In the rows, 128 means zero.
Each row of numbers stands for one node and depends on some of the facts below. Use the named rows to name the rest.

There are 2 kinds of fact about the nodes: ζ, Ω.
q56	ζ	q780; q103	ζ	q172; q985	ζ	q438; q65	ζ	q98; q116	ζ	q728; q441	ζ	q615
q636	ζ	q965; q467	ζ	q918; q263	ζ	q153; q813	ζ	q983; q575	ζ	q514; q438	ζ	q270
q153	ζ	q180; q506	ζ	q464; q970	ζ	q63; q728	ζ	q776; q776	ζ	q967; q294	ζ	q247
q836	ζ	q599; q329	ζ	q797; q280	ζ	q839; q81	ζ	q557; q615	ζ	q923; q105	ζ	q611
q537	ζ	q662; q426	ζ	q586; q464	ζ	q910; q524	ζ	q766; q791	ζ	q834; q64	ζ	q451
q604	ζ	q672; q469	ζ	q732; q14	ζ	q613; q662	ζ	q795; q571	ζ	q547; q500	ζ	q366
q309	ζ	q945; q712	ζ	q360; q451	ζ	q501; q207	ζ	q571; q270	ζ	q585; q95	ζ	q362
q907	ζ	q309; q302	ζ	q785; q689	ζ	q558; q402	ζ	q47; q41	ζ	q322; q460	ζ	q106
q514	ζ	q636; q760	ζ	q525; q432	ζ	q20; q557	ζ	q946; q795	ζ	q654; q797	ζ	q318
q284	ζ	q498; q58	ζ	q263; q780	ζ	q64; q955	ζ	q313; q75	ζ	q907; q461	ζ	q279
q15	ζ	q136; q383	ζ	q970; q988	ζ	q159; q498	ζ	q202; q701	ζ	q334; q516	ζ	q604
q154	ζ	q329; q911	ζ	q284; q47	ζ	q251; q480	ζ	q402; q814	ζ	q467; q318	ζ	q700
q214	ζ	q75; q307	ζ	q207; q965	ζ	q144; q381	ζ	q473; q874	ζ	q880; q923	ζ	q979
q967	ζ	q874; q743	ζ	q909; q567	ζ	q81; q782	ζ	q977; q34	ζ	q576; q372	ζ	q34
q462	ζ	q302; q313	ζ	q701; q766	ζ	q817; q738	ζ	q480; q613	ζ	q306; q916	ζ	q892
q501	ζ	q14; q777	ζ	q669; q407	ζ	q955; q247	ζ	q660; q256	ζ	q307; q909	ζ	q482
q817	ζ	q916; q305	ζ	q712; q731	ζ	q56; q823	ζ	q305; q591	ζ	q120; q120	ζ	q791
q971	ζ	q441; q719	ζ	q456; q654	ζ	q896; q520	ζ	q401; q94	ζ	q537; q20	ζ	q500
q396	ζ	q154; q763	ζ	q432; q180	ζ	q925; q59	ζ	q446; q977	ζ	q94; q202	ζ	q290
q857	ζ	q41; q547	ζ	q105; q872	ζ	q684; q669	ζ	q516; q360	ζ	q519; q586	ζ	q721
q673	ζ	q103; q834	ζ	q988; q306	ζ	q15; q473	ζ	q947; q401	ζ	q96; q358	ζ	q3
q519	ζ	q65; q910	ζ	q460; q172	ζ	q836; q684	ζ	q59; q946	ζ	q813; q366	ζ	q407
q446	ζ	q294; q362	ζ	q286; q279	ζ	q462; q63	ζ	q738; q3	ζ	q782; q918	ζ	q673
q590	ζ	q777; q96	ζ	q872; q482	ζ	q434; q983	ζ	q261; q721	ζ	q657; q672	ζ	q878
q839	ζ	q268; q945	ζ	q58; q136	ζ	q857; q785	ζ	q743; q456	ζ	q426; q98	ζ	q95
q585	ζ	q372; q660	ζ	q280; q947	ζ	q689; q486	ζ	q381; q286	ζ	q197; q159	ζ	q885
q611	ζ	q358; q750	ζ	q359; q374	ζ	q383; q599	ζ	q763; q251	ζ	q590; q588	ζ	q461
q434	ζ	q72; q359	Ω	338; q525	Ω	338; q896	Ω	172; q56	Ω	976; q144	Ω	1
q103	Ω	338; q985	Ω	976; q65	Ω	172; q116	Ω	976; q441	Ω	50; q993	Ω	338
q636	Ω	996; q106	Ω	172; q467	Ω	996; q263	Ω	996; q813	Ω	768; q575	Ω	976
q438	Ω	338; q153	Ω	1; q506	Ω	996; q334	Ω	996; q970	Ω	172; q728	Ω	996
q776	Ω	996; q294	Ω	768; q836	Ω	996; q141	Ω	50; q329	Ω	50; q280	Ω	976
q81	Ω	768; q615	Ω	996; q105	Ω	768; q537	Ω	50; q426	Ω	976; q464	Ω	768
q524	Ω	768; q791	Ω	996; q64	Ω	996; q604	Ω	1; q469	Ω	996; q14	Ω	768
q662	Ω	768; q913	Ω	976; q657	Ω	996; q571	Ω	976; q576	Ω	996; q500	Ω	338
q309	Ω	996; q558	Ω	768; q712	Ω	768; q451	Ω	1; q892	Ω	996; q207	Ω	338
q270	Ω	50; q95	Ω	768; q885	Ω	996; q322	Ω	976; q907	Ω	1; q302	Ω	976
q689	Ω	976; q402	Ω	338; q41	Ω	338; q460	Ω	996; q514	Ω	996; q760	Ω	768
q432	Ω	996; q557	Ω	996; q795	Ω	996; q797	Ω	50; q284	Ω	1; q58	Ω	768
q780	Ω	50; q955	Ω	1; q75	Ω	1; q461	Ω	996; q15	Ω	768; q771	Ω	172
q383	Ω	996; q925	Ω	996; q988	Ω	172; q498	Ω	976; q701	Ω	1; q516	Ω	768
q154	Ω	50; q911	Ω	996; q47	Ω	996; q480	Ω	768; q814	Ω	338; q318	Ω	976
q214	Ω	172; q307	Ω	996; q965	Ω	976; q878	Ω	768; q381	Ω	50; q874	Ω	996
q923	Ω	996; q967	Ω	50; q743	Ω	996; q567	Ω	768; q782	Ω	768; q34	Ω	768
q372	Ω	996; q462	Ω	1; q332	Ω	996; q313	Ω	50; q766	Ω	338; q738	Ω	172
q613	Ω	172; q916	Ω	996; q501	Ω	996; q777	Ω	338; q407	Ω	976; q247	Ω	768
q256	Ω	996; q268	Ω	996; q909	Ω	996; q817	Ω	768; q305	Ω	1; q731	Ω	768
q823	Ω	996; q591	Ω	172; q120	Ω	996; q971	Ω	996; q719	Ω	996; q654	Ω	996
q520	Ω	338; q94	Ω	976; q732	Ω	50; q20	Ω	996; q396	Ω	996; q763	Ω	996
q180	Ω	768; q59	Ω	172; q977	Ω	768; q880	Ω	172; q202	Ω	976; q857	Ω	768
q547	Ω	1; q872	Ω	976; q669	Ω	1; q360	Ω	338; q586	Ω	996; q673	Ω	172
q834	Ω	1; q306	Ω	1; q473	Ω	50; q261	Ω	50; q197	Ω	976; q401	Ω	768
q358	Ω	172; q519	Ω	996; q910	Ω	996; q172	Ω	768; q684	Ω	996; q946	Ω	338
q366	Ω	768; q446	Ω	996; q362	Ω	50; q279	Ω	172; q63	Ω	1; q3	Ω	50
q918	Ω	996; q590	Ω	172; q96	Ω	996; q482	Ω	172; q983	Ω	50; q721	Ω	1
q700	Ω	50; q672	Ω	996; q979	Ω	1; q839	Ω	1; q945	Ω	996; q136	Ω	996
q785	Ω	976; q456	Ω	996; q98	Ω	172; q585	Ω	996; q660	Ω	768; q947	Ω	768
q486	Ω	976; q286	Ω	976; q159	Ω	768; q611	Ω	1; q750	Ω	338; q374	Ω	768
q599	Ω	1; q251	Ω	1; q588	Ω	338; q72	Ω	338; q434	Ω	768; q290	Ω	996

Some nodes and their rows:
[138 142 149 111 120 136  67  91 118  90 144 139  97  82 116 126 164 123
 120 149 107 150 127 123  80 141 143 163 150  87 142 100 140] -> q94
[122 113 147 136 128 121 131 112 143 136  94 114 135 170 123 132 128 126
 136 136 108 139 133 124 136 103 114 116 118 148 123 139 123] -> q719
[125 148  77 126 148  97 167 155 118  93 137  83 150  93 128 137 122 141
 143 134 178 127 135 145 176 173  51 102 124 114 120 117 139] -> q438
[136 136 125 151 122 119 153 193 127 149 172 121 129 117 135  92 116 131
 144 101  94 104 124 121 142 142 156  85 146 153 120 145 122] -> q590
[132 132 118 141 134 128 116 172 131 143 159 128 129 147 127 120 122 131
 142 107  72 124 132 117 130 174 126 102 137 159 122 127 131] -> q591
[132 130 112 139 129 127 122 175 126 147 159 134 126 142 129 114 124 135
 140 109  81 122 132 122 132 174 135 103 137 155 123 130 129] -> q279
[139 145 150 116 123 149 111 111 120 111 156 132 116  81 130 128 126 105
 113 125 157 130 118 117  91 110 158 166 148 100 136 110 127] -> q302
[125 133 154 153 108 124 154 178 141 164 153 148 120 104 138  89 125 148
 120 114  78  91 115 127 131  84 211  72 137 148 127 155 121] -> q878
[125 147  75 123 147  97 167 156 117  93 137  84 150  93 128 137 122 142
 143 134 178 127 135 146 176 174  51 102 123 113 120 118 139] -> q946
[127 124 154 135 128 133  99 145 141 159 142 150 126 167 126 131 130 128
 125 110  48 115 124 121 117 124 159 125 126 156 124 134 129] -> q567
[140 146 154 118 124 148 111 113 123 108 158 127 116  84 128 129 126 103
 115 125 150 129 118 114  91 106 155 164 149 101 135 109 127] -> q872
[139 145 147 116 122 150 111 111 119 111 156 134 115  81 130 127 125 106
 113 126 159 129 119 117  90 111 158 167 147  99 137 110 127] -> q689
[140 137 130 129 124 142 117 140 109 119 161 115 121  76 131 114 114 113
 125 131 150 140 132 114  98 140 137 149 151 113 134 111 127] -> q284
[149 120 120 125 129 116 123 170 102 156 174 129 133 170 134 108 120 100
 153  79 104 112 126 129 140 173 122 168 138 149 112 146 116] -> q970
[113  99 108 137 141 149 157 138 144 148  88 130 125 184 137 150 113 132
 114 147 138 141 142 117 138 109 124 133  91 149 124 131 131] -> q20
[116 106 118 155 138 143 144 105 161 157  75 146 134 181 138 124  99 122
 119 143 150 146 140 126 133 136 136 126  94 142 134 134 139] -> q836
[139 144 147 116 122 149 111 111 120 111 155 134 115  82 130 127 125 107
 113 127 158 129 119 118  91 112 159 166 147  99 136 110 127] -> q965
[141 139 139 135 126 139 121 146 114 114 166 105 123  75 129 114 114 109
 128 129 138 138 131 109  99 130 135 143 154 116 131 111 127] -> q451
[126 121 146 131 122 133 104 147 133 165 141 158 122 157 129 124 132 134
 123 112  62 113 124 128 120 128 168 127 125 150 126 139 127] -> q58
[128 119 141 128 117 131 105 145 127 170 140 164 121 154 131 118 131 135
 124 108  74 110 122 134 122 131 174 133 126 147 127 143 123] -> q15
[139 148 157 118 128 150 105 110 126 106 157 125 120  90 127 134 124 100
 115 124 144 131 119 112  89 109 149 165 148 104 134 106 129] -> q575

Which node is each row?
No name comes twice in this set of rows, the named rows included.
[120 118 126 156 137 154 106 131 162 182 120 186 128 177 141 119  98 122
 109 115  92 123 131 125 115 165 183 133 102 148 137 130 146]  q172
[119 145  59 152 161 116 167 135 147 113 116 114 157 111 139 126  86 128
 130 137 211 137 141 145 170 216  68 108 102 111 133 109 159]  q103
[131 119 103 136 122 110  85 163 117 126 146 150  96 132 120  97 169 154
 144 137  38 141 142 134 125 210 132 107 135 130 130 127 145]  q896
[140 101 150 121 124 109 137 107 114 148 108 114 139 194 130 120 126  95
 147 107 140 128 127 137 146 104 107 184 119 138 112 156 108]  q383
[126 145  69 118 140  94 170 151 107 102 137  95 149  85 131 129 121 144
 143 130 198 124 132 155 178 179  58 110 124 108 122 124 134]  q41
[128 128 168 141 133 131 101 153 149 149 147 136 128 168 123 133 132 123
 129 109  32 113 123 114 118 113 154 116 129 162 120 133 130]  q731
[128 118 137 125 116 131 107 140 124 173 140 168 121 153 133 117 131 136
 123 107  81 110 122 136 122 133 176 135 125 144 128 145 123]  q857
[129 128 113 106 141 181 138 156 117 112 158 132 103 105 141 167 116 110
  91 139 165 131 129  99  95  99 151 186 120 110 130  98 132]  q407
[111  89  93 120 136 153 174 164 125 145  96 126 113 178 140 162 124 145
 107 153 140 136 144 115 144  92 123 141  88 150 119 134 124]  q334
[131 112 152 137 119 110 158 125 130 143 108 110 136 159 131 110 124 115
 141 121 134 122 125 131 147  82 132 129 124 141 117 157 112]  q47
[148 141 145 139 118 132 144 155 107 120 176 101 126  62 136  95 107 102
 132 118 160 123 125 114 108 112 151 144 160 111 128 125 119]  q251
[145 115 165 122 129 122  98 140 118 165 157 143 135 196 131 126 127  90
 139  79  68 105 118 128 126 123 146 190 129 151 112 149 115]  q374
[123 120 144 122 120 122  59 124 131 145 127 164 107 157 115 128 167 153
 129 133  16 133 131 134 108 157 151 120 129 141 132 128 138]  q977
[140 117 158 126 121 122 114 148 119 168 155 149 129 172 133 115 127 107
 134  88  78 102 117 131 128 117 165 166 129 147 116 153 116]  q480
[126 152  93 130 154  95 161 157 127  83 142  69 156 102 123 145 121 132
 148 131 158 127 134 136 175 164  37  99 127 123 116 113 141]  q520

Now the same nodes, written a new way:
Named rows:
[167 101  82  80  73 112 114 173  98  98 173 152 133 126 138  97 124 138
  96 153 184 148 165 126 134 123 119 108 152] -> q426
[143 103  67  69  61 108  97 167 130 110 179 131 150 157 143 127 129 128
  86 165 193 136 167 142 111 130 116 118 120] -> q913
[149 183 146 155 169 187 109 197 166 115 120  30  95 170 114 169 100 125
 162 106 111 135 184 108 156  88 111 137 207] -> q172
[157  45 137  86 112  71 101  51 135 108 100 138 169 131 143  97 145 189
  96  97 128 159  61 123 149 155 153 134 129] -> q520
[104 186 136 147 132 183 107 188 203 149 128  47 128 191 109 171 121  76
 127 149 118 129 170 143 124  76 133 187 172] -> q878
[133 181 155 158 148 185 127 192 165 133 117  71 104 158 108 139 112  88
 145 135 108 145 170 129 151  71 133 178 208] -> q81
[134  53 119  72  97  72  85  44 165 117 109 114 196 165 144 128 144 174
  79 110 135 149  61 140 123 164 146 143  92] -> q525
[165 102  81  80  74 112 111 172 102  99 174 151 133 129 139 100 124 140
  96 152 185 147 165 127 133 123 119 108 150] -> q985
[109 113 136 103 119 140 152 117  92 129 125 152 108  95 127 124 142 127
 133 118 103 126  84 112 113 151 114 112  99] -> q309
[159  52 136  86 111  76 104  48 128 101 102 137 176 133 139  97 138 187
  93  94 126 163  62 122 148 156 150 133 128] -> q766
[157  48 180  52 103  68 152  41 155  54 137 126 195 106 136  79 132 161
 107 118  96 181  67 124 169 140 116 137 103] -> q360
[ 92 148  97 167 178 149 151 103  90 117 110 178 106 150 152 113 115 120
 161 131 145 151 133 181 132  84 135  93  87] -> q451
[105 134 102 102 139 154 131  89  67 140 128 169 101 118 156 122 147 130
 145  98 114 154  82 150 120 105 128 107  87] -> q64
[109 117 134 109 121 137 142 111  87 136 129 149 106 102 131 129 147 133
 130 115 107 120  87 110 116 145 119 107  99] -> q585
[165 110  68  77  84 121 109 162  89  98 175 161 130 136 149  96 124 137
 104 144 187 164 163 145 138 105 125 107 146] -> q56
[176 150  97 118 147  79 112 126 215 166 135 140 180 155 139 158 124 125
 119 123 123 109 145 146 117 125 106 179 110] -> q700
[102 117 129 106 119 136 135 109  96 141 133 141 111 112 134 138 147 133
 126 118 111 117  87 113 109 146 118 107  89] -> q923
[ 84 117 114  95 109 133 120 106 123 152 137 120 127 137 139 164 153 125
 118 126 116 105  90 125  90 155 114 114  62] -> q334
[ 88 144 130 153 114 140 139 109  95 146 170 159 149  96  98 117 180 146
  81  97 117 101  72  71 113 116 145  88 114] -> q47
[107 116 133 110 121 137 138 110  88 137 131 145 108 104 133 132 146 134
 128 113 109 119  88 111 116 145 120 107  96] -> q911
[141  76 132 126 105  77 104  45 135 109 137 149 212 127 107  87 167 197
  50  79 132 147  47  88 145 130 173 115 143] -> q777

Name these rows:
No name comes twice in this set of rows, the named rows included.
[ 99  88 142 111 122 116 132 127 106 159 122 147  76  89 148 119 178 150
 152 129 119 107  88 114 115 138 132 117 108]  q96
[125 162 161 158 148 173 121 202 177 146 113  70  85 149 116 134 131  98
 159 144 116 136 172 130 153  66 142 184 214]  q401
[152  53 131  82 108  76  99  47 138 104 105 131 181 141 141 107 140 184
  89  98 127 160  61 126 143 157 149 134 119]  q750
[113 114 117 110 116 147 151 128  90 135 103 158 110 101 117 128 132 125
 132 112 109 125  74 110  97 173 121 116 113]  q461
[ 90 127 131 172 153 127 158 128 122 119 113 146 121 139 126 130 115 122
 140 154 140 107 141 136 119 133 123  97  93]  q721
[ 90  64 148 113 123 103 125 139 119 177 119 148  53  79 158 111 200 161
 168 140 129  99  88 117 115 133 141 124 115]  q446
[104 113 183  71 111 128 194 103 115  85 169 133 129  72 128 111 138 104
 145 141  76 139  95 112 136 128  81 113  68]  q519
[107 127 129 175 169 131 149 133 113 103 112 126 108 140 129 143 106 150
 155 129 141 103 151 118 128 142 109  65 101]  q955
[179 151  99 121 149  79 114 128 210 164 135 144 178 149 138 154 123 127
 122 120 123 110 143 144 121 126 107 176 114]  q141
[109 179 100 178 176 143 120  63 106 121 118 144 130 115 143 102 109 115
 191 115 155 170 157 223 132 102 174 111 111]  q613
[ 94 179 141 231 142 121 133  93 141 124 157 128 182  86  78  99 139 131
 123 122 156 105 151 130 120 130 187  92 143]  q590

Now the same nodes, written a new way:
Known rows:
[ 83 167  55 133 133 135 146 140  73 201 174  66  82 124 135 167 101 210
 124 139 102  97 156 138 162  50 161 177 136 185 149 132  67] -> q701
[ 83 148   5 124 132 138 152 135 118 190 136  84 142 103  95 126  79 172
 134 114 137 142 111 123 192 136 128 165 155 209 130 150  45] -> q334
[117  89 161 102 169 105  61 166 175 127 101 119  67  97 146 129 145  96
 157  97  65 186 103 130 156 101  95 131 164  71 170 109  90] -> q777
[ 84 109 122 166 171 175 125 131 100 131 128 201 162  50  81  44 181 124
 168  77 122 156 137 120 176 127 169 156 184 144  78 145 129] -> q383
[ 90  94 162 161 153 192 145 166 115 172 152 220 148  81  94  91 190 154
 160  67  92 145 117  74 161  84 157 138 222  85  89 122 133] -> q374
[106 114 101 158 165 136 121 127 129 138 109 140 149 118 102  71 123 128
 151 110 157 145 132 108 171 153 133 139 139 146 124 132 108] -> q461
[ 87 130 167 142 191 125 115 141  98 157 157 110  96 147 134 128 149 153
 115 123 131  83 177 123 145  67 162 129 146 108 126 101  95] -> q279
[119 107 159 103 133 137 116 142 153 148 125 113 103  80 144 133 142 107
 141 101 106 180 125 119 153  82  92  90 174 126 175  96  85] -> q72
[125 106 153 124 139 153 115 130 138 155 144 108  84  74 173 142 140 132
 145 143  92 165 136 118 147  59 106 109 152 121 183  87 143] -> q154
[ 72 159  66 106 119 130 136 142  83 195 152  80  96 108 105 156 108 186
 104 154 122 132 127 125 174  71 135 167 143 189 142 130  44] -> q407
[101  91 175 115 150 150  90 150 135 137 120 164  99  41 131 115 180 109
 155  84  69 191 118 124 160  67 115 112 194  99 139 113 106] -> q402
[ 89 134 167 137 193 126 119 141 103 156 160 106  96 146 133 129 152 149
 116 119 129  82 180 127 143  69 162 130 148 109 128  99  92] -> q98
[142 127 155 188 140 145 186 120 144 197 112 128 134 185 131 129 156 147
  68  71 163 150 112  47 144 142 130  70 150 119 173  76 138] -> q105
[107 117 101 157 164 136 123 127 130 137 111 137 148 119 101  71 123 125
 152 107 156 146 133 109 170 152 134 141 139 148 126 132 108] -> q519
[100 135 156 129 150 127 115 140 105 144 139 119 100 125 112 102 151 131
 121 142 138 133 150 121 149  93 142 145 134 139 144 108  98] -> q689
[ 97 126 157 136 153 123 104 141  99 143 132 129  97 126 111 100 149 137
 121 145 133 135 145 118 150  89 142 145 131 133 138 111 104] -> q872
[129 112 150 116 141 150 120 132 145 153 153 100  82  76 174 142 141 123
 148 137  91 164 137 127 144  63 108 112 157 126 186  83 137] -> q261
[106 118  99 154 163 138 127 128 133 138 112 136 149 120 100  73 123 125
 151 108 159 144 135 111 170 154 133 139 140 150 128 132 106] -> q874
[117 110 140 140 148 152 155 167 159 175 147 143 132 150 115 115 139 140
 147  85 125 135 116  75 152 120 127 127 186  97 144 103 104] -> q247
[103 140 154 118 154 126 122 143 115 141 149 111  98 127 113 101 153 117
 125 135 134 133 152 131 146 101 144 150 140 144 146 103  93] -> q197
[116 107 138 143 147 151 153 165 155 178 144 146 133 152 114 116 133 147
 145  91 127 134 116  71 154 116 124 124 182  97 142 103 105] -> q58

Which node is each row?
No name comes twice in this set of rows, the named rows included.
[165  69 187 137 134 129 131 133 123 146 196 104 102 115 185  88  87 117
 145 166 130 151 136 125 118  42  83  38 169 190 193  55 146]  q537
[ 88 134  55 118 113 159 174 168 136 225 156 107 133 136 108 170  91 200
 134 108 117 131  99  72 177  95 114 144 189 140 144 127  53]  q366
[137 130 178 163 125 134 144  81 134 175  67 104 100 108 160 158 178 121
  46  80 143 205 120  80 149 110 104  35 125 133 206  73 129]  q207
[ 98 134  59 102 109 152 136 135 115 209 162  66  75  56 166 196  96 190
 124 150  72 164 110 126 172  37 100 131 165 178 181 110  85]  q313
[137 168 164 202 160 128 159  84  88 169 116  92  89 172 159 132 176 153
  59 102 155 119 177 105 129 104 178 103  87 147 183  81 159]  q547
[130 147 114 206 159 133 160  72 125 162  66 116 146 148 119  95 158 126
  61  79 191 166 130  80 164 187 145  90  98 162 162 103 143]  q307
[117 130 144 143 206  93  72 169 136 121 140  99  47 171 149 111 145 127
 164 119  79 102 160 153 136 104 168 201 117  79 154 116 122]  q669
[113 148 149 147 168 134 132 138 105 142 164 105  89 138 143 111 154 140
 147 119 118  99 184 139 132  79 171 158 130 133 151 104 122]  q839
[103  99 102 169 169 126 102 132 120 138 103 151 142 123 101  68 113 140
 151 117 149 148 121 103 174 146 131 138 134 138 118 139 115]  q501
[ 81 142  64 120 125 164 142 122 137 153 108 110 171 105  95 115  95 159
 176 145 185 126 159  94 187 138 111 151 120 145 136 149  73]  q763
[101 137 156 126 152 127 116 140 109 142 142 118  98 126 112 101 153 125
 123 139 136 133 150 125 148  96 145 147 136 140 144 106  98]  q286

